Below is a small trained network, with its code and all its weights. Each question gives an input and a class and asks what happens when units are switched off, that is, made to give their printed mean instead of their output.

import numpy as np


def w(rows, s, z=0):
    codes = np.array(rows[::2]) - 128.0
    scale = np.full(codes.shape[1], s)
    scale[-1] = z or s
    return codes * scale


def f(y):
    return y / 2 * (1 + np.tanh(0.7978845608 * (y + 0.044715 * y**3)))


def log_softmax(a):
    a = a - a.max(-1, keepdims=True)
    return a - np.log(np.exp(a).sum(-1, keepdims=True))


def net(x, mask):
    res = np.array(x, float).reshape(1, 7) / 4 @ E
    y = f(res @ A[0][:, :-1].T + A[0][:, -1])
    res = res + np.where(mask, y, B[0][:, -1]) @ B[0][:, :-1]
    return log_softmax(res[-1] @ U[:, :-1].T + U[:, -1])


A, B = {}, {}
E = w([
[130,120,125,132,108,123,148,146,125,132],'x0',
[142,136,122,131,138,115,105,112,130,120],'x1',
[123,125,139,122,132,139,141,130,128,136],'x2',
[41,182,162,30,63,44,42,118,109,227],'x3',
[118,118,135,136,101,134,143,147,125,125],'x4',
[80,24,106,232,189,109,69,180,176,235],'x5',
[193,113,2,102,54,253,92,62,248,165],'x6',
],0.0077)
A[0] = w([
[77,106,113,126,94,94,62,164,140,213,102],'n1',
[100,148,94,37,31,137,55,95,150,237,74],'n2',
[197,184,100,32,36,204,155,77,159,86,145],'n3',
[187,151,118,94,121,162,179,117,108,4,203],'n4',
[136,105,98,192,169,110,146,140,128,145,134],'n5',
[51,157,218,74,122,5,113,152,53,164,155],'n6',
[98,91,164,234,168,83,97,166,120,174,148],'n7',
[186,93,81,208,116,223,129,115,199,118,136],'n8',
[150,182,167,31,80,109,148,85,82,28,253],'n9',
[130,114,162,209,223,97,194,167,60,18,232],'n10',
],0.011,0.0056)
B[0] = w([
[121,181,134,180,126,109,81,65,138,135,178],'n1',
[122,161,211,98,95,96,132,114,215,176,219],'n2',
[121,50,109,53,161,82,118,90,149,70,247],'n3',
[120,147,103,179,119,117,177,48,95,79,226],'n4',
[124,97,144,114,149,146,119,162,145,150,158],'n5',
[132,138,82,95,125,124,90,132,4,157,235],'n6',
[137,94,142,151,212,111,92,130,137,146,186],'n7',
[134,106,45,166,99,168,139,148,139,200,220],'n8',
[135,171,139,71,65,165,161,190,112,104,250],'n9',
[127,143,191,171,173,142,169,160,165,39,240],'n10',
],0.022,0.019)
U = w([
[146,188,187,151,117,187,217,160,95,16,252],'0',
[151,26,3,127,116,137,166,30,142,51,150],'1',
[142,184,92,48,52,153,120,180,3,119,134],'2',
[122,119,185,10,52,83,121,105,190,108,101],'3',
[152,49,169,201,233,165,118,205,162,103,156],'4',
[173,46,10,179,119,234,118,174,172,226,113],'5',
[125,125,107,153,191,86,40,87,27,173,99],'6',
[118,161,166,191,92,124,88,60,241,193,9],'7',
],0.0055,0.0018)

Each question gives the input, the list of numbers given to net, and the class t.
The units are the neurons (one row each of A and B). Each row of codes is followed by its name. A weight is (code - 128) times the scale printed after its matrix; where a second scale follows, it is the last column's (A, B and U).
mask holds one flag per neuron, in row order. A switched-off neuron (its flag False) gives its mean, the last column of its row in B, instead of its output. The means were averaged over made-up inputs and are rounded, as every weight is.
A unit's drop is (log p(t) with every unit on - log p(t) with that unit switched off) / (log p(t) with every unit on - log p(t) with every unit switched off).
The circuit of an input: a set's keep is (log p(t) with only the set's units on - log p(t) with every unit switched off) / (log p(t) with every unit on - log p(t) with every unit switched off). Starting from all 10 units, units are removed one at a time, each time the one whose removal leaves the highest keep (on an exact tie, the one counted first), for as long as the keep stays at least 0.8.
units of the circuit, in order: the units of the circuit, biggest drop first
top k neurons: the k neurons with the biggest drops, biggest first
drop when u is switched off: that unit's drop, to one decimal
input [-1,-3,4,7,8,2,7], class 7: units of the circuit, in order -> (n1)
input [7,-5,-1,1,-6,-8,-8], class 2: top 2 neurons -> (n6; n9)
input [5,8,-2,1,8,5,5], class 7: units of the circuit, in order -> (n1; n6)
input [-3,-5,-4,1,1,-4,6], class 3: top 4 neurons -> (n2; n6; n9; n7)
input [8,6,8,5,8,-8,0], class 2: top 3 neurons -> (n6; n9; n10)
input [8,0,-7,1,0,4,7], class 7: top 2 neurons -> (n2; n6)
input [-2,4,-8,2,-1,6,0], class 6: units of the circuit, in order -> (n10; n7)
input [1,6,5,1,0,-4,0], class 2: top 4 neurons -> (n10; n2; n9; n7)
input [0,0,-7,3,1,0,0], class 2: top 2 neurons -> (n3; n10)
input [6,-6,3,-6,-5,1,-8], class 4: top 2 neurons -> (n7; n9)
input [-1,3,-8,-7,-7,2,-7], class 4: top 2 neurons -> (n7; n9)
input [1,8,-7,-7,-2,1,8], class 5: top 2 neurons -> (n8; n10)
input [-6,4,-3,2,6,-6,0], class 2: top 3 neurons -> (n9; n10; n2)
input [-4,5,8,1,1,-4,-7], class 2: units of the circuit, in order -> (n6)
input [7,-5,6,8,8,0,-8], class 2: top 3 neurons -> (n6; n9; n3)
input [8,-2,1,2,-1,5,0], class 6: top 2 neurons -> (n10; n2)
input [8,-4,6,-2,-8,5,8], class 5: drop when n8 is switched off -> 0.3
input [-6,0,3,-3,-5,7,-8], class 4: drop when n10 is switched off -> 0.3
input [-8,-8,7,2,8,3,-7], class 6: drop when n6 is switched off -> 1.9
input [7,-7,-3,6,-1,-3,-7], class 2: units of the circuit, in order -> (n6)
